(in the rows, 128 means zero)
Here are made-up nodes, facts about them, and rows of numbers that follow some of those facts. Name the node behind each unnamed row.

There are 5 kinds of fact about the nodes: vupli, skibres, dobapar, nitrom, plodos.
vupli: sits directly inside; skibres: refers to; dobapar: belongs to class; nitrom: comes just before; plodos: points at
badu vupli negin; baples vupli grigam; barezu vupli kedul; batus vupli drubrom; bevo vupli kuvok; bidror vupli genu; bireska vupli kito; bitrar vupli tovum
bobom vupli ziklon; bodofli vupli letu; bratruk vupli tabem; breden vupli sikla; brera vupli kifare; brestil vupli geplel; bridrel vupli kedul; briplar vupli fovus
broklin vupli ziklon; brotrim vupli bifluges; dapus vupli ladrodor; drade vupli fovus; drevon vupli negin; droba vupli gratro; drodrur vupli drisur; drofles vupli skubem
drosta vupli sikla; druvi vupli leskos; dutoklo vupli tabem; fetas vupli ziklon; fetru vupli letu; fonu vupli pezir; foti vupli skubem; fuda vupli fovus
fugrudal vupli ziklon; fuzedri vupli grugro; gatruber vupli kuvok; gobifek vupli grizek; grage vupli geplel; grari vupli seza; grorur vupli kedul; grupur vupli skubem
gudu vupli vizoskem; gufos vupli ladrodor; gugruk vupli drubrom; kevuple vupli bifluges; kisi vupli kuvok; klestu vupli sikla; klotrol vupli kuvok; klozo vupli gratro
klupi vupli flobakel; koni vupli zustok; kuplel vupli nerum; larim vupli mubiplis; letran vupli flobakel; livum vupli ladrodor; loklis vupli flitul; lopido vupli ladrodor
luso vupli kedul; maklu vupli tabem; mitro vupli studoni; mugas vupli stupos; muna vupli kuvok; nage vupli skubem; nuron vupli stupos; nuves vupli sikla
papluzis vupli terok; paru vupli ziklon; pepebra vupli fovus; pesil vupli ziklon; pitum vupli stekli; pladril vupli negin; plagudri vupli flitul; plamis vupli tovum
plaplur vupli ziklon; plegis vupli kito; plemol vupli sikla; pluti vupli skubem; pofon vupli kito; puflik vupli drubrom; rasar vupli tovum; ratro vupli tovum
ridun vupli fovus; riflu vupli tovum; roskar vupli letu; rudrim vupli genu; rugrul vupli skubem; skaran vupli kuvok; skeni vupli stupos; skepe vupli flitul
skistus vupli letu; stafa vupli tuplos; sterupler vupli kuvok; stetik vupli kuvok; stofin vupli kedul; suke vupli negin; tabrok vupli sikla; tabrus vupli tabem
tramal vupli studoni; trasti vupli nerum; tratru vupli mubiplis; tribras vupli skubem; trubre vupli negin; truklim vupli terok; vegu vupli fastes; vitru vupli skubem
vufom vupli skubem; vustok vupli nerum; vuzen vupli skubem; zafler vupli ziklon; zagro vupli letu; zefe vupli studoni; zifezur vupli drubrom; zitik vupli vokloro
batus skibres puflik; bidror skibres rudrim; bireska skibres pofon; bratruk skibres dutoklo; briplar skibres ridun; briplar skibres pepebra; briplar skibres drade; dapus skibres livum
drofles skibres tribras; fetru skibres zagro; foti skibres rugrul; foti skibres grupur; gatruber skibres muna; gatruber skibres sterupler; grupur skibres rugrul; gufos skibres lopido
gufos skibres livum; klestu skibres plemol; klozo skibres droba; klupi skibres letran; livum skibres dapus; luso skibres stofin; luso skibres barezu; nage skibres pluti
nuves skibres breden; pepebra skibres briplar; plemol skibres klestu; pluti skibres tribras; pofon skibres plegis; rasar skibres ratro; rasar skibres plamis; ratro skibres riflu
sterupler skibres muna; sterupler skibres stetik; trasti skibres vustok; tribras skibres vitru; tribras skibres foti; trubre skibres pladril; vitru skibres vuzen; vustok skibres kuplel
zifezur skibres batus; badu dobapar 280; baples dobapar 195; barezu dobapar 913; batus dobapar 195; bevo dobapar 195; bidror dobapar 932; bireska dobapar 280
bitrar dobapar 195; bobom dobapar 195; bodofli dobapar 195; bratruk dobapar 195; breden dobapar 195; brera dobapar 195; brestil dobapar 195; bridrel dobapar 913
briplar dobapar 325; broklin dobapar 195; brotrim dobapar 195; dapus dobapar 932; drade dobapar 325; drevon dobapar 280; droba dobapar 932; drodrur dobapar 280
drofles dobapar 325; drosta dobapar 325; druvi dobapar 280; dutoklo dobapar 325; fetas dobapar 913; fetru dobapar 932; fonu dobapar 195; foti dobapar 325
fuda dobapar 280; fugrudal dobapar 325; fuzedri dobapar 913; gatruber dobapar 280; gobifek dobapar 195; grage dobapar 280; grari dobapar 932; grorur dobapar 195
grupur dobapar 325; gudu dobapar 325; gufos dobapar 913; gugruk dobapar 280; kevuple dobapar 195; kisi dobapar 280; klestu dobapar 932; klotrol dobapar 280
klozo dobapar 325; klupi dobapar 280; koni dobapar 932; kuplel dobapar 913; larim dobapar 325; letran dobapar 280; livum dobapar 195; loklis dobapar 913
lopido dobapar 195; luso dobapar 913; maklu dobapar 280; mitro dobapar 195; mugas dobapar 325; muna dobapar 280; nage dobapar 195; nuron dobapar 325
nuves dobapar 932; papluzis dobapar 195; paru dobapar 325; pepebra dobapar 325; pesil dobapar 195; pitum dobapar 932; pladril dobapar 325; plagudri dobapar 280
plamis dobapar 195; plaplur dobapar 195; plegis dobapar 280; plemol dobapar 932; pluti dobapar 932; pofon dobapar 913; puflik dobapar 280; rasar dobapar 280
ratro dobapar 195; ridun dobapar 195; riflu dobapar 195; roskar dobapar 280; rudrim dobapar 280; rugrul dobapar 325; skaran dobapar 195; skeni dobapar 932
skepe dobapar 280; skistus dobapar 195; stafa dobapar 195; sterupler dobapar 280; stetik dobapar 280; stofin dobapar 195; suke dobapar 280; tabrok dobapar 932
tabrus dobapar 325; tramal dobapar 325; trasti dobapar 913; tratru dobapar 280; tribras dobapar 195; trubre dobapar 280; truklim dobapar 932; vegu dobapar 913
vitru dobapar 195; vufom dobapar 280; vustok dobapar 913; vuzen dobapar 325; zafler dobapar 195; zagro dobapar 280; zefe dobapar 195; zifezur dobapar 325
zitik dobapar 932; badu nitrom suke; barezu nitrom luso; batus nitrom zifezur; bevo nitrom muna; bidror nitrom rudrim; bitrar nitrom ratro; bobom nitrom zafler
bodofli nitrom roskar; bratruk nitrom tabrus; breden nitrom klestu; brestil nitrom grage; bridrel nitrom stofin; briplar nitrom drade; broklin nitrom pesil; brotrim nitrom kevuple
dapus nitrom gufos; drade nitrom pepebra; drevon nitrom badu; droba nitrom klozo; drofles nitrom vufom; drosta nitrom tabrok; dutoklo nitrom bratruk; fetas nitrom bobom
fetru nitrom skistus; foti nitrom drofles; fugrudal nitrom paru; gatruber nitrom sterupler; grorur nitrom bridrel; grupur nitrom rugrul; gufos nitrom livum; gugruk nitrom puflik
klestu nitrom drosta; klotrol nitrom bevo; kuplel nitrom vustok; letran nitrom klupi; lopido nitrom dapus; luso nitrom grorur; maklu nitrom dutoklo; muna nitrom stetik
nage nitrom pluti; nuron nitrom mugas; nuves nitrom breden; papluzis nitrom truklim; paru nitrom fetas; pepebra nitrom fuda; pesil nitrom fugrudal; plagudri nitrom loklis
plamis nitrom riflu; plaplur nitrom broklin; plegis nitrom pofon; plemol nitrom nuves; pluti nitrom foti; pofon nitrom bireska; puflik nitrom batus; rasar nitrom bitrar
ratro nitrom plamis; ridun nitrom briplar; roskar nitrom zagro; rugrul nitrom nage; skaran nitrom kisi; skeni nitrom nuron; skepe nitrom plagudri; skistus nitrom bodofli
sterupler nitrom skaran; stetik nitrom gatruber; suke nitrom trubre; tramal nitrom mitro; trasti nitrom kuplel; tratru nitrom larim; trubre nitrom pladril; vitru nitrom vuzen
vufom nitrom tribras; vuzen nitrom grupur; zefe nitrom tramal; badu plodos rudrim; baples plodos negin; barezu plodos mitro; batus plodos papluzis; bitrar plodos pesil
bobom plodos klotrol; bobom plodos plamis; bratruk plodos bobom; breden plodos roskar; brera plodos klotrol; bridrel plodos paru; bridrel plodos vitru; briplar plodos ziklon
briplar plodos plamis; brotrim plodos bobom; brotrim plodos vitru; dapus plodos ziklon; drade plodos tabrok; droba plodos drubrom; drubrom plodos muna; dutoklo plodos zefe
dutoklo plodos grorur; fetas plodos riflu; fetru plodos kito; fetru plodos drubrom; flobakel plodos muna; flobakel plodos grugro; fonu plodos klotrol; fovus plodos tovum
fuda plodos kuplel; fuda plodos riflu; fuda plodos brotrim; fuzedri plodos vitru; gatruber plodos mugas; genu plodos zustok; geplel plodos bidror; gobifek plodos stafa
grari plodos grigam; grari plodos pesil; gratro plodos vitru; grigam plodos skepe; grizek plodos gatruber; grorur plodos muna; grorur plodos klotrol; grupur plodos zitik
gufos plodos bidror; kedul plodos mugas; kevuple plodos gatruber; kisi plodos muna; kisi plodos gobifek; klupi plodos kito; koni plodos tuplos; larim plodos vizoskem
larim plodos riflu; leskos plodos muna; leskos plodos foti; letu plodos brera; letu plodos grorur; livum plodos klestu; loklis plodos mitro; lopido plodos zefe
luso plodos kito; maklu plodos klotrol; mugas plodos klotrol; mugas plodos kuplel; muna plodos kuplel; nerum plodos skeni; nuves plodos tabrok; paklifla plodos rudrim
papluzis plodos brotrim; paru plodos klotrol; pesil plodos klotrol; pezir plodos klotrol; pitum plodos maklu; pitum plodos broklin; plamis plodos klotrol; plaplur plodos briplar
plegis plodos kuplel; plegis plodos riflu; plegis plodos grorur; plemol plodos brotrim; puflik plodos mugas; rasar plodos negin; riflu plodos kuplel; rugrul plodos ziklon
sikla plodos riflu; skaran plodos brera; skistus plodos rudrim; skubem plodos kito; stafa plodos drodrur; stafa plodos vegu; stekli plodos bifluges; studoni plodos klotrol
stupos plodos drodrur; suke plodos roskar; tabrok plodos kuplel; terok plodos klotrol; tramal plodos plaplur; tramal plodos dutoklo; tratru plodos tuplos; tratru plodos ladrodor
tratru plodos skaran; tribras plodos fuzedri; tuplos plodos nuves; vufom plodos plamis; vustok plodos vitru; vuzen plodos negin; zifezur plodos baples; zifezur plodos fugrudal
ziklon plodos klotrol; zitik plodos kuplel

Known rows:
skubem: [101 143 110 137 105 154 107 127 112 109 160 139  97 129 141 117 130 156
 139 125 141 106 119  97 141 110 139 138 101 128 136 156 152  96 134 119
 121 134 133  84 155]
tribras: [100  83  62 115 131  78 190 112  69 141 136 103  57 210 180 197 181 100
 138 112 143  10 147 111  72 160 203 138 138 159  75  90 105 133 158 130
  96 119 148  95 152]
rudrim: [124 170 101 104 160 122 130 132 146 129 135 143 159 103 104 112 136 161
 119 124 134 127 136 130 116 136 143  86 164 139 119 157 165 112 148 131
 132 117 169 161 130]
dutoklo: [ 98 117  91  95 121 167 101 115 136 113 163 130 158 105 119 101 135 167
  96 112 157 109 163 122 132 140 125 123 145 124 140 120  92 102 151 115
 159 122 103 131 131]
bratruk: [139 125  92 107 121 149 111 153 117 145 149 158 112 134 132 123  80 115
 189 116 135 119 128 147 142 149 145 136 122 133 149 143 113 107 138 135
 144 133 132 134 127]
pladril: [ 88  87 111 123  99 167 125 112 115 122 170 135 139 129 144 101 113 168
  96 106 147 100 166 134 116 154 145 139 181 134 111 118 112  93 141 105
 144 121 100 123 142]
nuves: [154 163 140 124 116 136  95 110 118 123 138 158  99 128 135 123  95 124
 163  95 123 120 112 123 154 133 112 131  82 120 167 142 108 115  91 133
 126  98 134 103 158]
studoni: [114 140 132 131 114 139  94 123 141 112 142 144 113 122 144 125 118 152
 139 110 144 119 134 114 147 127 128 147 100 132 114 145 126 103 119 124
 110 134 131 112 142]
fuzedri: [127 149 130 124 122 127  99 110 128 128 149 154 124 127 137 127 108 146
 126 105 123 106 134 120 145 134 142 134 116 127 148 125 129 121 104 112
 125 109 140 118 151]
skistus: [125 145  98 105 136 144 120 146 133 128 152 136 141 114 119 122 114 138
 151 110 142 109 143 128 137 149 131 127 125 139 134 152 116 110 141 128
 148 122 128 140 132]
rugrul: [120  83  59  92 145 142 185  87 111 102 159  90 106 170 208 165 224 174
  51 119 175  18 175  68  92 129 177 136 170 113  85 105  73 126 227 120
 144 113 145 112 139]
bitrar: [122 140  92 102 134 146 112 143 139 126 156 145 142 117 113 125 115 138
 152 115 147 108 141 131 138 144 130 117 126 140 138 140 117 100 142 134
 147 128 129 143 133]
tratru: [124 178  93 112 159 117 112 148 150 132 132 144 146 108  91 135 127 130
 168 128 141 109 128 131 124 140 136  92 117 156 132 144 152 109 130 149
 128 120 154 152 139]
klozo: [118 116  86 101 109 166  95 138 125 145 148 145 113 142 103 122 103 122
 167 105 151 123 129 145 139 146 124 131  95 123 177 125  77 109 132 131
 159 127 105 116 120]
grorur: [126 129  94 111 132 157 130 135 132 129 155 152 131 119 136 112  92 136
 146 110 143 117 137 139 126 150 143 128 143 136 137 142 120 112 144 127
 143 126 134 140 136]
breden: [117 131  96 115 136 158 125 128 140 115 156 146 169 100 141 108 118 168
 121 124 150 110 157 127 131 146 142 124 172 135 117 142 133  95 154 123
 140 121 131 149 141]
kevuple: [121 144  87 107 136 149 111 141 140 129 155 143 142 120 116 130 112 139
 153 117 150 107 137 131 139 147 135 120 119 140 140 132 119 107 143 135
 146 124 130 143 132]
drofles: [102  56  58 113 105 104 176 110  65 148 136 103  23 234 175 185 162  80
 154  95 154  16 127 118  79 163 194 157 102 139 115  81  56 142 147 136
 109 130 115  72 143]
nuron: [106 118  91 104 119 172 104 125 135 127 162 136 139 130 111 112 116 149
 132  97 158 111 138 129 135 147 116 125 120 125 162 119  85 108 142 131
 152 130 106 127 128]
klestu: [149 153 150 130 109 148 115  76 120 108 160 155 104 133 164 106  73 138
 111  96 115 120 118 137 138 121 136 118 127 114 144  99 130 109 113 120
 105 101 141 110 166]
lopido: [104 148 100 102 143 144 102 127 142 117 151 127 163  94  93 108 146 161
 130 129 145 106 161 121 126 141 116  85 137 146 122 142 126  89 141 139
 135 128 127 142 143]

Name these rows:
No name comes twice in this set of rows, the named rows included.
[117 124 145 150 103 110 109 109 113 138 158 158 118 139 147 130  91 135
 125 110 110  98 151 129 140 146 158 156 146 142 118 107 144 106  89 100
 117 107 129 112 161]  fetas
[136 164 125 128 130 145 101 101 137 124 154 148 132 123 121 120 115 151
 134 107 132 117 121 117 146 137 122 116 107 120 155 129 124 103 116 130
 137 107 145 128 149]  pofon
[137  89  56  73 146 155 191 109  89 101 146  95  80 164 206 158 202 127
 110 109 174  25 148  86  92 138 163 133 118 116 106 141  36 136 214 142
 131 116 137  91 142]  grupur
[128 151 120 128 145 144 140 129 141 130 148 153 142 109 133 105  97 157
 128 123 126 117 141 142 118 151 147  99 197 145 101 143 173  93 145 131
 124 120 167 167 139]  stetik
[137 141  99 125 137 129 138 154 126 146 134 169 103 139 132 127  58 105
 191 109 123 124 108 159 123 161 160 126 143 147 135 147 151 119 124 138
 122 123 158 145 138]  trubre
[141 168 101 115 153 131 122 160 129 140 131 159 114 123 113 135  95 107
 207 120 132 119 118 149 131 153 139 110 106 150 137 162 144 103 135 153
 126 126 156 148 138]  klupi
[115 124  90 121 118 141 120 121 124 139 116 142 144 121 128 127 112 142
 146 122 149 120 127 142 113 146 142 122 145 140 143 135 122 100 131 130
 129 127 127 135 131]  baples
[157 149 135  96 120 144 102 113 121 110 163 152 113 111 162 115  95 130
 137 125 127 122 138 136 151 116 151 114 121 116 136 119 125 105 132 122
 120 115 140 110 158]  loklis
[127 161 108 116 156 133 129 128 153 120 147 154 173  93 127 108 110 174
 103 130 131 128 152 133 121 138 155 106 197 141 109 148 175 108 149 121
 132 113 164 172 135]  muna
[127 178 146 116 134 127  92  85 137  99 148 131 152  91 125 117 156 169
 101 122 127 103 147  96 150 120 109 108 110 129 128 143 124  94 106 114
 119  98 132 118 168]  droba
[102 127 123 144 127  90 126 141 113 158 141 145 117 148 113 134  96 117
 159 131 110 104 151 154 107 161 180 123 176 171  86 105 177  91 104 118
 104 125 148 150 138]  kisi
[147 172 129 127 109 134  83  74 124 114 110 142 110 125 124 132 108 122
 172 112 132 124 102 136 135 135 101  94  67 128 180 116 106  96  94 146
 105 104 129 105 159]  bidror

The same nodes again, as new rows of numbers:
Some nodes and their rows:
zafler: [141 122 128 105 132 128 165 140 153  92 130 124 104 117 134 127 115 103
 123 104 137 139 118 124 132 132 127 116]
grari: [131 124 124 126 123 127 130 125 131 130 131 127 124 132 131 124 123 130
 125 136 123 131 123 123 128 124 132 134]
zagro: [155 139 130 110 118 123 131 144 146 137 108 107 126 145 116 113 120 123
 108 127 125 134 141 113 106 143 130 123]
fetru: [102 120 137 156 124 119 115 113 104 128 145 139 122 126 135 130 131 142
 130 139 123 129 109 118 130 105 121 142]
skistus: [117 112 116 120 141 130 136 131 124 116 125 138 138 129 152 131 129 132
 131 121 118 121 133 141 136 121 133 130]
bodofli: [117 119 120 118 137 126 130 132 129 113 127 133 134 123 146 131 133 123
 131 117 132 129 125 136 134 122 131 121]
grage: [127 135 135 140 119 116 117 125 115 138 126 125 131 136 116 124 124 135
 116 136 127 131 127 112 113 129 121 134]
trasti: [ 92 116 126 144 136 119 107 116 102 125 145 151 121 113 134 132 137 134
 137 132 134 131  90 125 135  94 127 139]
foti: [161 172  91 118 142 185 229  50 110  70 162 150 168 150 111 175 120 112
 196  93 154 143 150 111 141 177 106  93]
klestu: [108 133 130 123 113 110 119 125 130 138 135 118 132 120 117 123 128 122
 125 116 132 147 112 116 126 132 129 121]
tabem: [133 134 142 135 124 132 113 128 125 141 124 129 119 124 119 124 131 128
 120 136 125 111 125 131 127 132 133 128]
maklu: [120 134 133 143 121 116 109 126 110 141 125 126 136 136 120 125 128 141
 115 138 124 130 126 115 114 128 123 136]
bidror: [ 91 123 138 155 119 118  95 116 105 124 149 134 125 117 125 141 137 137
 129 135 146 141  95 116 126 110 116 134]
sterupler: [136 151 150 154 107 112 125 115 132 124 132 107  88 132 122 114 132 128
 113 119 128 144 123  95 120 113 113 119]
plegis: [136 121 126 115 121 121 111 143 127 152 106 115 154 151 125 116 127 140
 105 146 115 121 141 122 105 139 133 135]
mubiplis: [135 134 142 134 125 134 112 128 125 142 122 129 119 123 119 126 132 130
 121 137 123 111 127 131 128 132 133 129]
mugas: [117 118 122 130 129 128 142 130 140 118 140 127 140 132 135 125 138 124
 120 122 128 141 141 136 136 127 122 131]
stafa: [120 122 115 117 138 127 132 130 131 120 131 138 131 121 145 136 132 123
 130 119 132 129 125 135 139 124 131 124]
fetas: [136 112 125 104 132 132 149 134 144 104 130 129 110 121 128 122 110 114
 129 124 130 132 107 123 126 121 137 130]
skepe: [118 138 130 142 125 115 107 127 110 143 128 130 138 132 114 126 132 138
 114 133 129 135 123 112 114 130 119 137]
dapus: [122 118 129 129 124 121 117 130 127 131 126 129 132 134 133 121 132 134
 120 136 120 128 122 123 122 117 131 138]

Name these rows:
No name comes twice in this set of rows, the named rows included.
[ 90 114 137 159 129 117 116 102 100 113 155 148 100 109 140 135 133 136
 140 133 130 130  85 119 145  86 121 140]  luso
[114 115 125 129 126 124 116 127 120 134 127 133 139 136 131 125 130 136
 124 140 123 125 122 128 122 120 130 140]  plemol
[142 123 130 114 119 123 117 141 134 144 107 117 144 154 124 115 124 137
 106 141 115 126 143 119 106 140 133 133]  puflik
[ 89 117 137 161 125 116 128 115 117 112 162 140 124 119 142 128 146 131
 119 124 130 143 119 129 146 102 111 137]  briplar
[112 116 120 131 133 127 135 132 132 123 142 132 146 133 136 128 140 127
 121 126 128 141 139 139 135 126 123 133]  nuron
[193 163 101 122 128 152 240 118 150  91 126  99  97 112 104 169  67 111
 234  89 151 157 166 134 150 169 115 101]  tribras
[144 153  77 149 148 118 175 163 125 151 116 115 134  91  90 173  66 139
 251 108 154 160 168 173 149 160 120 133]  vitru
[132 114 115  94 137 131 130 150 149 121 113 123 142 131 147 121 132 119
 118 114 125 128 134 141 127 130 140 118]  plamis
[142 133 131 123 121 123 141 129 145 119 130 117 107 131 123 119 119 118
 127 120 128 140 124 116 123 125 125 124]  tabrok
[120 111 124 117 135 130 132 134 132 113 124 131 132 124 151 129 133 127
 127 121 125 127 126 138 135 120 130 124]  batus
[ 97 121 132 156 128 121 133 117 122 114 157 139 130 120 138 130 144 130
 121 123 133 143 123 130 144 107 111 135]  klozo
[146 111 106  94 153 139 129 156 148 113 107 128 142 144 149 127 130 122
 124 128 132 122 140 144 118 128 135 125]  breden

